Each row is followed by its class number.
[ 30  -6  -6  23 -11  23  -3 -18   6  -8  10 -68 -30 -24 -23  65  30   3
  -8   7  16   1  -1 -55  51   7 -20  38  13  61 -20 -24  19  32] => 10
[-25  30  17  35 -25  42  21 -68  19 -19   6  36  89 -23 -61 -33  32   3
  34   8   8  70  55   6  15 -30 -74 -63 -25   8  46  43  -7  -1] => 11
[-10  99 -13 -33  45 -49 -39  -8  41  -1  39  27  49  26 -25 -15  16 -24
  -3  -7 -41   4 -33  -7  17  57 -59  50 -37 -17  35 -13  -6   1] => 1
[-15 -12  26  55  -1 -46  -4 -10  56  16  -9  28 -65 -17 -10 -38  41 -31
  13  -1  32 -44  -7   1  40  26  -9  48 -22  28  34 -99 -29  56] => 8
[ 29  49 -23   8 -22  11 -32 -24  18  11  37 -63 -18  45   6  33  89 -26
  14  19   6  -3  -6   8 -21   7 -27   0 -27   6 -40  18  43   8] => 3
[ 30   8 -33  33 -74  48 -22 -28   3  -9  47 -44   4  -3   9  34  83 -40
   9  -4  10 -12   9   8 -23  17 -17  16 -17  61 -43 -30  -8  24] => 2
[ 61  36 -32  44 -23  25  -9   1 -22  23  26 -56 -13  34   0  -4  44  24
  21 -33  -7  22  -7  12  -3 -21 -22   1 -22  -3 -13  32   8  29] => 11
[-12  17  -1  31 -66  42 -22 -36 -40  12 -16 -88  -6  23   7  15  35  30
 -10 -37  -4  27 -41   0  69  11 -40  35   4  59 -19   4  12  20] => 9
[-13  22 -11   2   2 -26  -2 -11  40  -3  -2   8   1  -5 -42 -11   8   9
 -30  -3 -39   3  -8  12  71  29 -46  36 -25  14  26 -22 -11  -7] => 8
[ 21 -38  -3  45  24 -31  44 -17  60 -51 -21  47   9 -25 -65 -10  19 -44
  12  13   8  39  68  29  16 -16 -28 -14 -24  27  47   8  17  12] => 4
[ 59  39 -38  65 -30  54 -32 -36 -32  19   4 -73 -25   6   3  -4  30  64
  34 -57   3 -15 -48 -17  28  -8 -36  41 -49  69   2  19  14  61] => 10
[-10   6 -29  13   1   5   5 -14  26  25  17 -38   1  32  35  45  91 -11
  21  -8 -13 -36 -23 -48 -70   8 -36   5 -22  15 -52 -32 -13  18] => 1
[ 68  37 -27  -2  24 -40  -5 -11  41  -2 -35  58 -34 -24 -60 -16  13  27
  -5  -5 -27  -2  24 -44  49  22  26  67  -8 -19  49 -10  28   5] => 11
[ -3  54   4  -2  25  -9 -23 -42  45  17 -51  66   9  15   5 -55  -3  -4
  -3 -30 -55 -14 -10 -39  -5  29  51  74 -17 -37  13 -36  -8 -10] => 6
[ -8  40 -13 -15 -12 -44 -21   8  85 -11 -26  87  12  -3   1  12  11 -28
 -12 -26 -70   9 -24 -35  25  55  26  38 -10  -4   2 -50 -14  -3] => 5
[ 49  10 -53   4 -54   8 -15   4 -16   6  40 -22   9   7  -8   9  55 -70
  10 -27  43  15   4 -27 -95  12  77  31 -47 -12 -13  13 -22  30] => 2
[ 52  67  -3 -12   3 -33   5 -11  34  -2  -1  48  17   4 -41  22   2  -2
 -48 -38 -49  19 -31 -10  34  27 -42  21 -15 -24  43  17 -14 -16] => 1
[-64   7  44   5 -21  42 -23 -15 -10  -6  -5 -21   8 -17 -19  20 -31 -49
 -22  18   4  32 -44  22  36   2 -37  17  38  38  24  31  10  15] => 8
[ 40  26 -58  34  21  29 -25 -14   9  43  29 -44  -8   2 -12 -41  -7  88
  73 -23 -15 -32 -23 -29   4   0  -8  -6 -31   4  25  20 -10   0] => 12
[ 22 -23  57  31  19  36  34  63 -19  20 -21  21   5 -43  24  32 -25  -5
 -28   6  21 -13 -33  36  67  12 -23  17  27  -5 -25  16  24 -46] => 0
[ -6 -19  14  28  15   3   4  46  40  -5  17  12 -25 -25  16  22 -43  -8
  31  10  -1 -15 -18  11 -19   5 -36 -56  27  36 -12  13  13  33] => 7
[ 35  64 -17  44  -6  47 -24  -9 -16  10 -14 -38 -26  20 -45   4  26  46
  -9 -33  -5  28   9  -9   5  24 -40  69   8  -2  77  52  14  18] => 2
[-25 -19  15  -4 -39  15 -40 -22  33 -29  -6  15  15  -6  15  -4 -12 -45
  39  23  -1  36 -24  -3  47  -2  11  -5  19  58 -10 -16  17  20] => 12
[  9  61   1  17  31 -56  -7 -44  79   3 -63  82 -43  18 -60 -69 -12  11
 -18 -19 -46 -13  42   6  -3  45 -14  49 -28 -37  88  -8  22  22] => 7
[ 29  22 -26 -15  29 -22  17  11  52 -40 -21  86  35 -10 -36   6  19 -22
 -30  -8 -63  28  16  -5   3  29 -46  18  -4   3  49  25  19 -15] => 1
[ 28  -1  35  42  47 -51  12  28  40 -28 -32   8 -54  37 -10  33  -9 -32
 -45 -28 -40  15  30   5  34  25 -19  30  29 -19 -33 -43   3  31] => 10
[ 51  65 -47   8  34 -44  -3  33  53 -17  42  56  28   6 -32 -36  -8 -20
  11 -39 -18   0 -21  17  -6  29 -37  54 -61  -4  72   5 -12   8] => 1
[ 50  35   3  -3  15 -26  32 -36  57 -42 -21  87  24 -17 -16 -43  16  33
   6  -9   3  22  78 -17  37   0 -36 -15   9  -3  43  11  28 -14] => 1
[ 20  37  34  44 -31  62 -35 -27 -30  -1  30 -20  13 -37 -15  14 -55 -11
  15 -20  16  -6 -16   7  16   0 -27 -48  42  33  -1  13 -23  27] => 10
[ 14 -11  10  32  -6  55  11  53 -17  -9  24 -18  -3  -8  59  20 -13  -6
  10 -28   7 -12  12  11 -17 -20   2 -12  43  14 -90   0   7   0] => 10
[  6  31  48  -9 -20  14   2 -58  59 -36 -72  97  14  39   8  80   3 -48
 -60  13 -49  33 -17 -13 -26   6 -20 -23  38  -1  -7  27  18 -17] => 5
[ 62  -1  40  11  31  -9 -15 -63 -20   9 -44  29 -40 -13 -11 -36   4 -17
 -40  20  11  -9   8  -1  32  27   5  32  22  30  47 -18  19  35] => 4
[  7 -35  20   0   2  16   0  21 -18   6   3   7 -35 -35 -14  25 -71 -36
 -41  11  -9 -31 -44  24  14 -10  30  -7  52   0   0   6 -16  -2] => 8
[-28   0  -6 -18  32   1 -32  11 -26  -3   4 -38 -10   5 -29   6 -51  -7
  -7  24  -7 -14   1   5  29   4  28  50  50  -9   0 -25 -11 -14] => 4
[ 26  -9  28 -13 -14 -43 -20 -44  10 -27 -31  26 -12  -4  38 -11 -36 -24
 -10 -28 -27  23 -29 -13  50   4  57   4   2  33 -42 -25  10  41] => 6
[  -4   -4   -2   38  -30   55  -12    3   40   12   33  -41   19   27
   34   29   98 -102   11   28  -12   22  -39    4  -21   13  -47   -3
  -23   54  -72  -13   26   36] => 7
[ 33 -36 -31  51  11  11  38 -44  64 -22 -35  25  -8  -6 -26 -76   2  37
  30  -5   2  11  74 -28  27 -27   3  -7 -10  26  39 -22   4  12] => 8
[ 42   4  12 -13 -31 -56 -25 -31 -18   8 -37  63 -55 -36 -27 -72  -6 -34
 -49 -12  -8 -14  14  12  47  52  63  30   0  -8  39 -38  -6  50] => 7
[  8  66   5  29   1 -31  12 -72  74 -27   7  77  17 -10 -39 -90 -32  30
  16 -62 -22  23  45   6  32 -11 -34  11 -16   3  95 -26 -15  30] => 1
[ 29   6 -25 -20 -45 -33 -24   0 -24 -17  -7  20 -33 -53 -57   1  -6 -33
 -13  -1  13   3 -15  17  52  18  50  27 -13  10  18  36  28  30] => 7
[ -8  -5  19  45  37 -27  33 -16  19 -19  21 -21  19  -9  -9 -18 -22  19
  55 -26  31  10  50  12  48  11 -35 -29  -8  -5 -78  13  -9 -19] => 12
[  10   17  -46   33  -83   52  -39  -40   17   27   21   -5   11  -12
   -2  -23   31  -40   53   -8   23  -39  -21    0 -114    8   19  -30
  -52   40   29   -2  -27   23] => 3
[-38  65  30   1 -13  35 -39 -47  -5 -17  52 -31  31  23   1  60  40 -43
   9  17  19  46 -25  16   1  26 -93  -2  19  51 -40  48  22  10] => 12
[-27 -10  19  60 -16   2  22   5  71 -29 -41  55  21  -3  -9 -72 -48 -27
  29 -39  -4  37  67  18 -32  27 -24 -29  18  24  63 -16 -12  14] => 9
[ -46   20  -31   -8  -34   29  -38   -5   39   -1   55   16   49   -2
   28  -33   19  -88   48   19    3    0   17    3 -110   25   31  -20
  -10   21   21  -12   -7   23] => 5
[ 57 -38   0  28 -49  63  16  40 -15  15  34  -1   7 -50  13   3 -43 -15
  15   3  39 -27 -29  24 -11 -28  23 -68  27  24  18  21  -7 -18] => 9
[ 68  41 -21  34  -5   2   7 -15 -16  -6  -3 -17 -37  10  -2   2  36  41
  -9 -62  -6  10 -31   4  56 -15 -29  65 -11  21  11  33  31  31] => 1
[  5  11  20 -11 -52 -40 -25 -36  11  25 -30 -22 -35  20  27  -2   4  17
 -18 -17  -5  -4 -29  12  26   9  -1  10 -24  29  11 -37  -7  26] => 4
[  6  20 -32  32  -7  13 -21 -21  52  -2 -45  27  28  14 -20 -23  28  12
  20 -20 -85  13  -5 -18  22  23 -14  13 -30   8  29 -23 -19  -5] => 6
[-18 -23  35   3  14 -12 -11  15 -25  -2 -23 -45 -27 -53   6  38 -70  48
  -5  -5 -26 -53  -9  20  70  26 -34 -21  33  32 -48   5  21   3] => 10
[ 12   1 -36  47  11  24  -4   3  11   5  31 -72  25  49  16  30  64 -40
  37  -2   3  34  -4   4 -38  -1 -30  -2 -37  22 -45  18  31  27] => 0
[  9  -3 -39  14 -13   6  -8   6  25   9  17 -62 -35  43  24  13  58 -39
  16  19  21 -19  30   0 -56   8  30  45 -11  -1  -7 -13  27  15] => 5
[ 22  21  -3  12 -28 -51 -59 -21  31   0 -33   7 -51  -2  -9 -29 -20 -50
  21 -29 -29 -21  -1  12 -20  25  59  11 -23   0  25 -20  29  70] => 10
[-35  24 -12   2 -44 -49  -1 -13  58   1 -17   2   5  35 -18  37  69 -16
 -13 -30 -36  39   9 -13   3  18 -21  16 -32   0 -19 -50 -33   2] => 4
[ 25  35 -31  -3   2  16 -11 -24 -51   2   9 -15 -21  -1 -13 -38  31  75
 -37  -3 -20  -9   8  55  69   8 -38  58 -15  17  74  41  39   7] => 5
[-16 -34  21  57   5  40  43 -20  61 -28 -35  26  26  13   4 -69  20  28
  44  27  25  66  72  -2  24 -36 -72 -60  -5  41  51  13  29  31] => 7
[ 33  29 -31  17 -22  40 -36 -22 -54 -15  -7 -46   7 -13 -23 -33  23  49
  10 -22  -4  23  14   9  67  21 -12  59  -5  35  20  47  35  20] => 2
[ 26  12  16  46  -1  10  27 -45  76 -27  18  34  41  -1 -22 -26   9   6
  26   3   1  33  37  18  56 -33 -61 -42 -19  36  20 -31  -9  -8] => 4
[ 20   8 -34 -48 -77 -49 -34 -19  51   2 -16  43 -28  -6  10 -59  -1 -38
 -17 -23 -29   0   0  -8 -11  19  97  34 -20  13  54 -50  27  27] => 9
[-21 -18 -47   7  28  11 -12  29  17  25 -15 -41 -22   0 -30  45  52 -26
   2  28 -41 -30 -23 -26 -39  33  -8  29  -4  -1 -10  19  15  -3] => 8
[ 41 -39  -9  -3 -24 -41  -1  42  33 -18 -39  34 -38 -31  18 -21  -8 -32
  -5 -17 -31  38 -14   0  39  22  40  -3  -6  37  -8  19  51  53] => 7
[ 40  31 -40  11  -6  34 -23 -26 -75  12   8 -41  -2 -17 -40 -28  63  37
   0   3  24   1   3  19  59   2 -13  68 -20  23  34  38  23   0] => 4
[ 31  32  -5  27  52  47 -20   6 -26  28 -24  -8 -39  42   7 -21  32  53
 -13  30  -3 -33  41   2  19  12 -11  56  57 -39  30 -26  29 -22] => 0
[ 18  27  44   8 -48 -40 -54 -33  10   9 -15  21 -44 -12   6 -20   1 -39
 -18  -1 -33 -26 -30  75  32  46 -23 -40 -10  23  19  -9  21  39] => 3
[-21   9  49  -7  34   9   2 -23 -24  19  44 -17  -3 -33  11  40 -23   4
 -31  19  13 -14 -33   5  36   4 -29  -2  36  20 -14 -13  16  10] => 0
[ 26  19  28 -18 -48 -39 -18 -39 -32  23  -1   1 -34 -16  21  -6  31 -11
 -39 -20  24 -13 -16  17  32  25  18  25 -10  26 -17 -35 -12  26] => 4
[-15 -22 -27  43  30  60 -27  -7 -45  14 -11 -69   5 -13 -24 -45 -13  38
  30  10 -25 -18 -32   3  66  -2  -7  64  -8  36  50  -4  -6  15] => 6
[ -8 -11 -19   6  -1  70   2  37 -88  18  29 -47  31  -9  57 -23  32  54
  26 -27  30  39 -38  -5  20  -4 -24  25  -1  41 -48  72  13  -1] => 12
[ 34  37   5  41  23  65   3  22 -41 -25  37  34  52   4  10 -60  -6  12
   4  -9  61  40 -10  22  37  12 -69  33  10  56  53  22  -4   8] => 9
[  60   10  -48   22  -30  -16  -13   16   29   -9   54 -104  -23   25
  -35   12   10    0    8   -7  -11   -3   25   38   67   -2    3   36
  -32   -5  -10  -19   12   -3] => 2
[-14  -8   6   4 -33  10  21 -39  37 -29  24   4  50 -24 -40  -6  25   4
 -12  19  -5  36  64   7  41   1 -46 -28 -14  22  34 -18 -14  -9] => 2
[ 57  30 -30   1  13  -9   1 -54  20 -11  -6  -5 -44  25 -75  22  56 -13
 -46  24 -12  17  62  -1  -8  -1  -7  46  14  -7  70   5  26   3] => 4
[ 44  46 -45  32 -23  61  -7 -51 -50  26  26 -26 -16   1  -6 -24  56  61
   1 -38   2 -39  -2  -8 -21 -12 -35  33   4  19  36   7 -17  17] => 1
[ -5 -11   7  34 -26 -28  -7   0  64   0  -6  41  -8 -39 -25 -30 -51 -40
  20 -31  -8  -6 -40   0   0  26  10  -1 -23  48  78 -40 -16  43] => 9
[ 46   4  11   3 -37 -75 -29  -6  26 -12  -2  24 -41 -17  -9 -37 -23 -85
 -20 -48  -8  18 -16  15  22  18  77  38 -43   9  22 -39  11  80] => 10
[ 55 -38  -5   2   8 -59  -1 -84  25 -32 -65   5 -50   0 -40  11  -3 -36
 -21  14  -8 -12  19  -6  32  -1  49  40 -17  36  -6 -22  37  31] => 4
[ 20  30 -29  35  -7  68   6  21 -54  36  34 -41 -18  11   7 -19  38  65
   4  -4  52 -36   4  13   8 -12 -14  59   1 -14  45  11 -17 -18] => 5
[ -9   8   5 -21 -55 -56 -21  14  37  -9  11  21 -33 -14  -3   4  20 -50
 -21 -13 -29  42 -10  15  29  23  16 -21   0  15  -3 -12  17  56] => 7
